Below is a small trained network, with its code and all its weights. Each question gives an input and a class and asks what happens when units are switched off, that is, made to give their printed mean instead of their output.

import numpy as np


def w(rows, s, z=0):
    codes = np.array(rows[::2]) - 128.0
    scale = np.full(codes.shape[1], s)
    scale[-1] = z or s
    return codes * scale


def norm(h):
    return h / np.sqrt((h * h).mean(-1, keepdims=True) + 1e-5)


def f(y):
    return np.maximum(y, 0)


def log_softmax(a):
    a = a - a.max(-1, keepdims=True)
    return a - np.log(np.exp(a).sum(-1, keepdims=True))


def net(x, mask):
    res = np.array(x, float).reshape(1, 7) / 4 @ E
    u = 0
    for l in range(2):
        y = f(norm(res) @ A[l][:, :-1].T + A[l][:, -1])
        res = res + np.where(mask[u : u + 5], y, B[l][:, -1]) @ B[l][:, :-1]
        u += 5
    return log_softmax(norm(res)[-1] @ U[:, :-1].T + U[:, -1])


A, B = {}, {}
E = w([
[163,113,130,51,81,86,172,139,19,86,83,215],'x0',
[45,152,95,107,133,151,209,131,78,142,127,70],'x1',
[91,123,135,104,146,136,59,117,89,112,130,114],'x2',
[96,100,143,185,192,77,133,186,135,93,106,172],'x3',
[147,2,143,45,108,149,120,219,152,200,131,87],'x4',
[111,79,83,151,74,73,134,143,114,68,154,49],'x5',
[121,153,83,112,119,144,112,152,159,112,46,118],'x6',
],0.0077)
A[0] = w([
[207,181,156,192,74,77,250,159,177,182,126,127,84],'0.n0',
[52,123,141,93,157,135,2,87,57,107,152,130,67],'0.n1',
[139,118,195,151,145,132,160,138,45,116,238,149,104],'0.n2',
[89,122,126,169,209,45,157,195,115,153,116,150,53],'0.n3',
[108,183,158,184,78,124,163,171,98,200,119,145,254],'0.n4',
],0.0074,0.0072)
B[0] = w([
[12,111,112,108,78,62,52,148,148,147,140,170,177],'0.n0',
[46,103,85,116,96,52,134,164,177,205,115,185,162],'0.n1',
[126,107,159,175,46,222,178,98,192,59,108,122,186],'0.n2',
[136,164,146,75,209,112,101,154,128,10,159,99,160],'0.n3',
[101,89,103,93,188,157,103,72,77,159,95,114,254],'0.n4',
],0.011,0.0074)
A[1] = w([
[147,116,91,169,72,42,145,134,111,84,142,43,48],'1.n0',
[232,123,117,163,104,98,50,130,166,116,154,195,1],'1.n1',
[155,193,115,91,45,134,130,88,121,192,158,98,69],'1.n2',
[131,163,70,125,112,148,118,168,132,96,19,125,99],'1.n3',
[104,247,121,197,113,95,136,82,92,104,135,155,16],'1.n4',
],0.012,0.0033)
B[1] = w([
[148,185,166,110,193,183,99,81,129,209,70,211,222],'1.n0',
[85,190,51,109,123,149,208,96,58,113,135,52,237],'1.n1',
[138,159,154,208,199,30,112,199,138,2,118,161,212],'1.n2',
[154,95,176,191,62,139,157,62,147,98,209,136,235],'1.n3',
[192,61,138,60,94,138,132,237,157,193,141,77,253],'1.n4',
],0.011,0.0055)
U = w([
[204,80,157,76,115,147,142,250,129,179,130,65,111],'0',
[85,156,46,116,147,152,177,82,51,117,116,47,139],'1',
[144,154,167,138,202,86,97,183,145,13,125,150,103],'2',
[36,108,87,121,67,72,91,144,171,161,117,195,95],'3',
[168,160,183,132,187,179,99,55,113,194,50,182,80],'4',
[137,114,128,154,123,141,120,110,121,128,128,121,247],'5',
[123,93,192,187,64,198,155,74,190,82,168,115,80],'6',
],0.016,0.014)

Each question gives the input, the list of numbers given to net, and the class t.
The units are the neurons (one row each of A and B). Each row of codes is followed by its name. A weight is (code - 128) times the scale printed after its matrix; where a second scale follows, it is the last column's (A, B and U).
mask holds one flag per neuron, layer by layer. A switched-off neuron (its flag False) gives its mean, the last column of its row in B, instead of its output. The means were averaged over made-up inputs and are rounded, as every weight is.
A unit's drop is (log p(t) with every unit on - log p(t) with that unit switched off) / (log p(t) with every unit on - log p(t) with every unit switched off).
The circuit of an input: a set's keep is (log p(t) with only the set's units on - log p(t) with every unit switched off) / (log p(t) with every unit on - log p(t) with every unit switched off). Starting from all 10 units, units are removed one at a time, each time the one whose removal leaves the highest keep (on an exact tie, the one counted first), for as long as the keep stays at least 0.8.
circuit, biggest first: the units of the circuit, biggest drop first
top k neurons: the k neurons with the biggest drops, biggest first
k most important neurons of layer l: the k neurons of layer l with the biggest drops, biggest first
input [-3,5,-8,-5,2,8,-3], class 3: 2 most important neurons of layer 0 : 0.n0, 0.n3
input [-4,6,-3,4,0,3,8], class 6: most important neuron of layer 1 : 1.n3
input [3,-3,6,-2,6,-1,-8], class 6: 3 most important neurons of layer 0 : 0.n2, 0.n0, 0.n4
input [5,6,0,-2,-7,1,-4], class 0: 2 most important neurons of layer 1 : 1.n4, 1.n1
input [8,-7,8,-2,-7,-1,7], class 3: top 3 neurons : 0.n1, 0.n2, 1.n4
input [-3,1,-3,-2,5,6,8], class 6: 2 most important neurons of layer 1 : 1.n3, 1.n4
input [5,4,-1,5,-2,5,5], class 2: 3 most important neurons of layer 0 : 0.n3, 0.n2, 0.n1
input [2,4,-4,6,1,-6,8], class 6: 4 most important neurons of layer 1 : 1.n3, 1.n2, 1.n0, 1.n1
input [-4,-4,5,5,5,7,3], class 4: 2 most important neurons of layer 1 : 1.n0, 1.n4
input [-1,-8,6,-3,-7,8,6], class 1: top 3 neurons : 1.n1, 0.n2, 0.n4
input [1,-8,-4,8,5,-5,-1], class 1: circuit, biggest first : 1.n1, 1.n4
input [-8,6,2,-7,-7,4,-5], class 5: top 3 neurons : 1.n1, 1.n2, 1.n4
input [-7,-6,-6,5,-8,-6,-4], class 0: 2 most important neurons of layer 1 : 1.n4, 1.n0
input [4,4,7,7,0,7,1], class 2: circuit, biggest first : 0.n3
input [5,-2,-5,7,2,-7,2], class 2: top 2 neurons : 0.n3, 1.n0
input [-6,-4,-7,7,3,-6,-7], class 2: top 3 neurons : 0.n3, 1.n3, 1.n0
input [-3,4,-2,-7,5,-3,6], class 2: circuit, biggest first : 1.n2, 1.n4
input [2,-6,-8,-6,7,-7,-2], class 3: circuit, biggest first : 0.n0, 1.n4
input [5,0,-4,-2,5,1,6], class 6: top 2 neurons : 1.n3, 1.n4
input [2,4,8,5,-4,3,-1], class 3: circuit, biggest first : 0.n1
